Here is a tiny trained network, its code and every weight. The questions are about switching its units off for an input and a target symbol, where a switched-off unit gives its printed mean instead of its output.

import numpy as np


def w(rows, s, z=0):
    codes = np.array(rows[::2]) - 128.0
    scale = np.full(codes.shape[1], s)
    scale[-1] = z or s
    return codes * scale


def f(y):
    return np.maximum(y, 0)


def softmax(a):
    e = np.exp(a - a.max(-1, keepdims=True))
    return e / e.sum(-1, keepdims=True)


def log_softmax(a):
    a = a - a.max(-1, keepdims=True)
    return a - np.log(np.exp(a).sum(-1, keepdims=True))


def net(x, mask):
    ids = ['αβγδεηθλμξπστφω'.index(c) for c in x.split()]
    T = len(ids)
    res = E[ids] + P[:T]
    u = 0
    for l in range(2):
        q, k, v = (res @ M[l].T for M in (Q, K, V))
        z = softmax(np.where(np.tri(T) > 0, q @ k.T / 3**0.5, -1e9)) @ v
        res = res + np.where(mask[u], z, O[l][:, -1]) @ O[l][:, :-1]
        u += 1
        y = f(res @ A[l][:, :-1].T + A[l][:, -1])
        res = res + np.where(mask[u : u + 12], y, B[l][:, -1]) @ B[l][:, :-1]
        u += 12
    return log_softmax(res[-1] @ U[:, :-1].T + U[:, -1])


Q, K, V, O, A, B = {}, {}, {}, {}, {}, {}
E = w([
[92,124,118,154,130,119,158],'α',
[116,126,91,214,191,155,85],'β',
[118,150,113,127,148,83,148],'γ',
[96,150,124,135,145,98,159],'δ',
[183,96,71,168,133,115,144],'ε',
[197,107,82,129,67,162,98],'η',
[95,133,121,138,132,115,156],'θ',
[109,111,98,130,114,133,198],'λ',
[101,143,127,140,122,118,157],'μ',
[164,161,104,101,101,92,177],'ξ',
[100,145,126,127,131,129,170],'π',
[145,193,132,90,141,84,164],'σ',
[144,74,112,167,106,213,155],'τ',
[163,161,153,119,169,163,115],'φ',
[85,155,180,146,100,244,169],'ω',
],0.011)
P = w([
[123,107,215,158,145,73,142],'0',
[102,125,101,211,156,73,118],'1',
[171,100,217,187,153,98,180],'2',
[114,153,80,192,151,99,126],'3',
[181,102,191,157,160,121,204],'4',
[117,181,55,163,148,126,124],'5',
[188,113,175,122,165,149,218],'6',
[121,208,35,135,138,155,124],'7',
[192,124,153,86,172,174,223],'8',
[122,230,19,106,135,190,132],'9',
[199,141,139,33,185,204,215],'10',
[92,253,1,82,155,204,126],'11',
],0.0067)
Q[0] = w([
[148,180,122,110,114,169,223],'L0H0',
[156,17,217,111,88,76,88],'L0H0',
[156,12,224,78,2,71,45],'L0H0',
],0.0059)
K[0] = w([
[140,103,77,151,149,158,115],'L0H0',
[164,64,199,166,206,66,130],'L0H0',
[120,94,182,155,141,2,108],'L0H0',
],0.0086)
V[0] = w([
[135,118,85,126,135,68,90],'L0H0',
[65,170,58,127,149,93,110],'L0H0',
[254,132,53,160,209,143,163],'L0H0',
],0.0079)
O[0] = w([
[114,120,82,110,146,62,44,114],'L0H0',
[70,253,18,51,170,96,94,147],'L0H0',
[218,79,51,124,240,101,177,255],'L0H0',
],0.0051,0.0042)
A[0] = w([
[63,127,183,139,19,132,117,149],'L0N0',
[197,76,61,159,28,148,136,243],'L0N1',
[174,150,151,125,199,147,123,217],'L0N2',
[149,117,75,114,172,185,168,248],'L0N3',
[90,166,46,171,175,106,73,146],'L0N4',
[135,142,130,99,108,34,253,247],'L0N5',
[179,166,118,102,155,149,125,251],'L0N6',
[200,85,214,122,119,132,176,106],'L0N7',
[183,109,202,135,147,146,151,105],'L0N8',
[174,127,199,129,157,126,165,140],'L0N9',
[115,114,22,154,163,47,109,197],'L0N10',
[107,158,62,117,130,75,124,121],'L0N11',
],0.0068,0.0027)
B[0] = w([
[51,123,103,124,172,167,164,131],'L0N0',
[207,106,81,158,101,143,135,157],'L0N1',
[156,145,155,117,182,131,122,228],'L0N2',
[171,125,102,148,200,179,184,254],'L0N3',
[110,109,79,127,194,156,112,198],'L0N4',
[133,131,149,131,112,45,255,211],'L0N5',
[184,170,119,122,186,142,143,225],'L0N6',
[150,37,151,56,161,103,119,167],'L0N7',
[129,91,129,89,168,122,108,164],'L0N8',
[115,88,164,98,172,112,129,176],'L0N9',
[97,98,34,151,195,95,122,211],'L0N10',
[70,138,15,100,135,115,131,163],'L0N11',
],0.0067,0.0069)
Q[1] = w([
[67,217,116,166,10,165,46],'L1H0',
[105,97,89,127,78,139,55],'L1H0',
[55,148,1,150,236,134,132],'L1H0',
],0.0091)
K[1] = w([
[2,122,148,143,55,72,115],'L1H0',
[65,125,161,72,58,25,180],'L1H0',
[125,225,108,62,113,199,209],'L1H0',
],0.0084)
V[1] = w([
[158,47,119,155,97,255,111],'L1H0',
[223,200,123,66,121,110,104],'L1H0',
[105,167,180,126,192,167,70],'L1H0',
],0.0086)
O[1] = w([
[181,74,56,170,32,254,166,115],'L1H0',
[189,56,236,122,40,29,106,253],'L1H0',
[147,192,185,217,172,147,136,225],'L1H0',
],0.0079,0.0049)
A[1] = w([
[35,217,183,68,155,73,89,144],'L1N0',
[158,71,100,1,134,83,156,107],'L1N1',
[142,154,81,170,67,109,158,213],'L1N2',
[161,81,205,151,93,50,150,81],'L1N3',
[115,237,132,179,123,206,164,209],'L1N4',
[210,143,142,155,135,110,134,83],'L1N5',
[81,174,144,156,146,98,96,199],'L1N6',
[148,136,147,158,130,120,130,203],'L1N7',
[118,170,50,168,146,154,120,2],'L1N8',
[135,153,122,163,123,63,139,161],'L1N9',
[64,160,35,47,118,164,135,103],'L1N10',
[132,56,161,27,78,101,118,137],'L1N11',
],0.0081,0.0026)
B[1] = w([
[207,170,52,14,93,143,115,171],'L1N0',
[91,47,159,177,120,58,47,226],'L1N1',
[169,205,146,189,101,156,184,160],'L1N2',
[73,138,207,44,105,191,118,206],'L1N3',
[119,132,68,204,69,42,42,189],'L1N4',
[48,152,150,151,103,147,134,254],'L1N5',
[179,143,87,129,118,130,127,168],'L1N6',
[121,145,149,157,142,124,172,192],'L1N7',
[102,199,227,90,88,171,130,195],'L1N8',
[142,141,165,138,180,154,147,195],'L1N9',
[6,45,219,33,60,208,131,163],'L1N10',
[61,254,118,192,45,83,33,150],'L1N11',
],0.0071,0.0083)
U = w([
[97,164,146,136,90,81,75,24],'α',
[60,147,130,137,132,165,90,9],'β',
[175,173,109,63,123,144,143,26],'γ',
[111,158,107,75,150,161,124,53],'δ',
[60,77,111,138,143,121,113,53],'ε',
[182,48,87,110,121,169,154,133],'η',
[114,144,112,98,127,145,115,65],'θ',
[70,95,227,78,158,174,182,147],'λ',
[108,164,126,92,103,133,101,107],'μ',
[101,1,92,144,157,53,67,157],'ξ',
[101,136,100,87,115,139,132,139],'π',
[211,95,97,80,167,86,83,5],'σ',
[139,157,113,100,73,187,153,151],'τ',
[210,184,72,236,200,89,169,249],'φ',
[108,181,144,190,12,105,97,249],'ω',
],0.0056,0.0026)

Each question gives the input, a string of symbols that net reads in full, and the target symbol t.
The units are the heads (3 rows each of Q, K, V and O) and the neurons (one row each of A and B). Each row of codes is followed by its name. A weight is (code - 128) times the scale printed after its matrix; where a second scale follows, it is the last column's (O, A, B and U).
mask holds one flag per unit, layer by layer, with each layer's heads first. A switched-off unit (its flag False) gives its mean, the last column of its rows in O or B, instead of its output. The means were averaged over made-up inputs and are rounded, as every weight is.
A unit's drop is (log p(t) with every unit on - log p(t) with that unit switched off) / (log p(t) with every unit on - log p(t) with every unit switched off).
The circuit of an input: a set's keep is (log p(t) with only the set's units on - log p(t) with every unit switched off) / (log p(t) with every unit on - log p(t) with every unit switched off). Starting from the 12 units with the biggest drops (on a tie, the unit counted first), units are removed one at a time, each time the one whose removal leaves the highest keep (on an exact tie, the one counted first), for as long as the keep stays at least 0.8.
circuit, biggest first: the units of the circuit, biggest drop first
unit that matters most: the unit with the biggest drop
top k neurons: the k neurons with the biggest drops, biggest first
k most important neurons of layer l: the k neurons of layer l with the biggest drops, biggest first
input φ α γ, target λ: unit that matters most : L1N3
input λ β δ θ ξ, target φ: circuit, biggest first : [L1H0 L0N5 L1N3]
input φ φ τ, target η: circuit, biggest first : [L1H0 L0N1 L0H0]
input μ λ ξ ξ, target ξ: circuit, biggest first : [L1H0 L1N1]
input φ δ α φ ω μ δ ξ α γ, target ξ: top 2 neurons : [L1N1 L0N1]
input α α φ β φ τ β η μ φ σ, target λ: top 4 neurons : [L1N3 L0N5 L0N6 L0N2]
input σ α η δ δ φ, target φ: top 2 neurons : [L1N3 L1N10]
input φ ξ φ β φ φ ξ, target λ: top 2 neurons : [L1N3 L0N5]
input ω φ δ δ ξ ω σ β φ λ α, target λ: top 2 neurons : [L1N3 L0N6]
input δ δ ξ φ δ γ α, target λ: top 3 neurons : [L1N3 L0N5 L1N4]
input φ φ φ δ β λ δ β, target λ: top 4 neurons : [L1N10 L1N8 L0N10 L0N5]
input δ β δ φ β π α δ φ δ, target φ: top 2 neurons : [L0N6 L0N10]
input φ φ μ φ φ φ φ σ β β φ γ, target φ: top 4 neurons : [L0N6 L0N2 L1N3 L1N10]
input φ δ φ λ, target φ: unit that matters most : L0N5
input β α β φ γ β β φ φ ε π, target ξ: 4 most important neurons of layer 0 : [L0N1 L0N4 L0N3 L0N9]
input σ ξ α β δ φ φ σ δ ω β λ, target ω: top 2 neurons : [L1N4 L0N5]
input ξ φ φ ε τ η π δ φ θ, target φ: 3 most important neurons of layer 1 : [L1N3 L1N10 L1N2]
input α ε α, target ξ: 2 most important neurons of layer 1 : [L1N1 L1N8]
input ξ β δ μ α β ω, target φ: top 2 neurons : [L1N4 L1N3]
input β φ π δ φ γ φ δ γ τ, target τ: 2 most important neurons of layer 0 : [L0N3 L0N1]
input β ε φ α φ ω, target ω: top 2 neurons : [L1N4 L0N5]
input φ ξ π, target λ: 2 most important neurons of layer 0 : [L0N5 L0N10]
input δ φ θ, target λ: unit that matters most : L1N3
